Below is a small trained network, with its code and all its weights. Each question gives an input and a class and asks what happens when units are switched off, that is, made to give their printed mean instead of their output.

import numpy as np


def w(rows, s, z=0):
    codes = np.array(rows[::2]) - 128.0
    scale = np.full(codes.shape[1], s)
    scale[-1] = z or s
    return codes * scale


def f(y):
    return y / 2 * (1 + np.tanh(0.7978845608 * (y + 0.044715 * y**3)))


def log_softmax(a):
    a = a - a.max(-1, keepdims=True)
    return a - np.log(np.exp(a).sum(-1, keepdims=True))


def net(x, mask):
    res = np.array(x, float).reshape(1, 8) / 4 @ E
    y = f(res @ A[0][:, :-1].T + A[0][:, -1])
    res = res + np.where(mask, y, B[0][:, -1]) @ B[0][:, :-1]
    return log_softmax(res[-1] @ U[:, :-1].T + U[:, -1])


A, B = {}, {}
E = w([
[114,122,192,118,168,155,146],'x0',
[202,54,151,133,196,96,55],'x1',
[108,255,147,70,161,91,52],'x2',
[36,65,127,82,119,177,74],'x3',
[215,153,104,56,74,225,97],'x4',
[121,145,111,157,175,168,129],'x5',
[137,136,65,139,107,118,114],'x6',
[128,129,136,126,127,126,129],'x7',
],0.0094)
A[0] = w([
[79,108,152,119,116,150,96,119],'n1',
[150,149,183,136,144,141,165,190],'n2',
[41,107,158,101,107,129,102,98],'n3',
[59,112,97,138,127,132,105,200],'n4',
[124,238,169,90,163,94,63,42],'n5',
[65,189,117,119,82,180,209,65],'n6',
[172,100,168,155,147,132,78,89],'n7',
[79,128,127,196,178,2,167,130],'n8',
[141,87,139,163,102,154,190,80],'n9',
[193,166,132,117,65,170,125,253],'n10',
[172,186,144,172,130,67,200,157],'n11',
[175,86,112,104,167,133,62,163],'n12',
[104,157,140,145,78,142,140,81],'n13',
[155,71,136,109,97,133,157,101],'n14',
[99,104,88,78,88,103,143,157],'n15',
[154,77,118,124,144,165,168,117],'n16',
[77,142,132,151,127,77,129,159],'n17',
[115,113,141,104,115,89,146,146],'n18',
[140,152,147,82,137,131,119,115],'n19',
],0.013,0.0043)
B[0] = w([
[193,112,113,54,142,101,84,158],'n1',
[190,140,74,100,106,128,103,162],'n2',
[159,96,93,110,179,149,202,170],'n3',
[183,171,120,67,182,161,63,171],'n4',
[84,150,51,133,116,82,159,226],'n5',
[147,110,214,254,154,40,87,205],'n6',
[117,144,152,197,135,77,140,174],'n7',
[115,196,198,130,82,157,145,253],'n8',
[57,169,29,78,138,87,134,181],'n9',
[103,140,177,137,122,191,119,213],'n10',
[182,62,78,27,221,163,87,222],'n11',
[145,112,187,173,91,98,124,203],'n12',
[153,98,165,155,158,57,89,151],'n13',
[112,189,104,108,106,108,121,168],'n14',
[171,132,100,158,144,146,127,158],'n15',
[77,118,105,114,88,126,192,176],'n16',
[144,154,142,106,96,185,152,179],'n17',
[131,135,175,118,93,141,143,143],'n18',
[105,186,82,153,99,158,167,153],'n19',
],0.0086,0.014)
U = w([
[145,57,173,226,126,6,130,108],'0',
[11,117,18,131,91,79,197,63],'1',
[119,139,171,149,72,254,169,125],'2',
[149,93,104,134,119,154,146,254],'3',
[200,47,88,73,179,146,112,75],'4',
],0.0091,0.0074)

Each question gives the input, the list of numbers given to net, and the class t.
The units are the neurons (one row each of A and B). Each row of codes is followed by its name. A weight is (code - 128) times the scale printed after its matrix; where a second scale follows, it is the last column's (A, B and U).
mask holds one flag per neuron, in row order. A switched-off neuron (its flag False) gives its mean, the last column of its row in B, instead of its output. The means were averaged over made-up inputs and are rounded, as every weight is.
A unit's drop is (log p(t) with every unit on - log p(t) with that unit switched off) / (log p(t) with every unit on - log p(t) with every unit switched off).
The circuit of an input: a set's keep is (log p(t) with only the set's units on - log p(t) with every unit switched off) / (log p(t) with every unit on - log p(t) with every unit switched off). Starting from the 12 units with the biggest drops (on a tie, the unit counted first), units are removed one at a time, each time the one whose removal leaves the highest keep (on an exact tie, the one counted first), for as long as the keep stays at least 0.8.
circuit, biggest first: the units of the circuit, biggest drop first
unit that matters most: the unit with the biggest drop
k most important neurons: the k neurons with the biggest drops, biggest first
drop when u is switched off: that unit's drop, to one decimal
input [-2,-6,7,-4,-8,2,-7,-6], class 2: 3 most important neurons : n8, n17, n9
input [-5,-6,-2,6,-6,5,7,-8], class 0: circuit, biggest first : n6
input [-7,4,0,-6,-4,2,-4,3], class 3: circuit, biggest first : n8, n11
input [2,5,0,0,-8,1,-6,-7], class 2: 2 most important neurons : n8, n6
input [-8,2,-7,8,-6,-3,7,2], class 3: 3 most important neurons : n4, n11, n5
input [-3,1,-1,7,3,-4,-1,6], class 4: circuit, biggest first : n8, n1
input [4,8,7,-8,5,2,-8,6], class 0: 3 most important neurons : n7, n12, n5
input [-1,6,6,-1,8,3,-4,6], class 2: 4 most important neurons : n10, n6, n19, n9
input [-6,-4,-3,8,-4,7,-4,6], class 4: circuit, biggest first : n4, n1
input [5,6,3,6,3,-1,1,8], class 0: 2 most important neurons : n12, n11
input [7,4,-4,-4,-5,-7,-4,2], class 3: 2 most important neurons : n6, n11
input [0,-2,4,-6,5,6,-4,-4], class 4: 3 most important neurons : n8, n11, n2
input [-3,0,-3,8,-7,-4,6,-2], class 4: 3 most important neurons : n4, n1, n3
input [-8,0,-8,7,5,-2,-2,5], class 1: unit that matters most : n9
input [-5,4,4,6,-6,8,5,3], class 2: circuit, biggest first : n8, n17
input [1,6,0,4,-8,7,-7,2], class 2: 2 most important neurons : n8, n6
input [6,6,6,2,4,7,-2,-5], class 0: circuit, biggest first : n12, n7
input [5,-5,2,-4,-7,-5,3,-3], class 2: drop when n4 is switched off : 0.0
input [-4,3,-2,-7,0,-3,-5,-7], class 4: drop when n11 is switched off : 0.6
input [3,0,-1,-6,-2,-8,-4,1], class 4: unit that matters most : n11
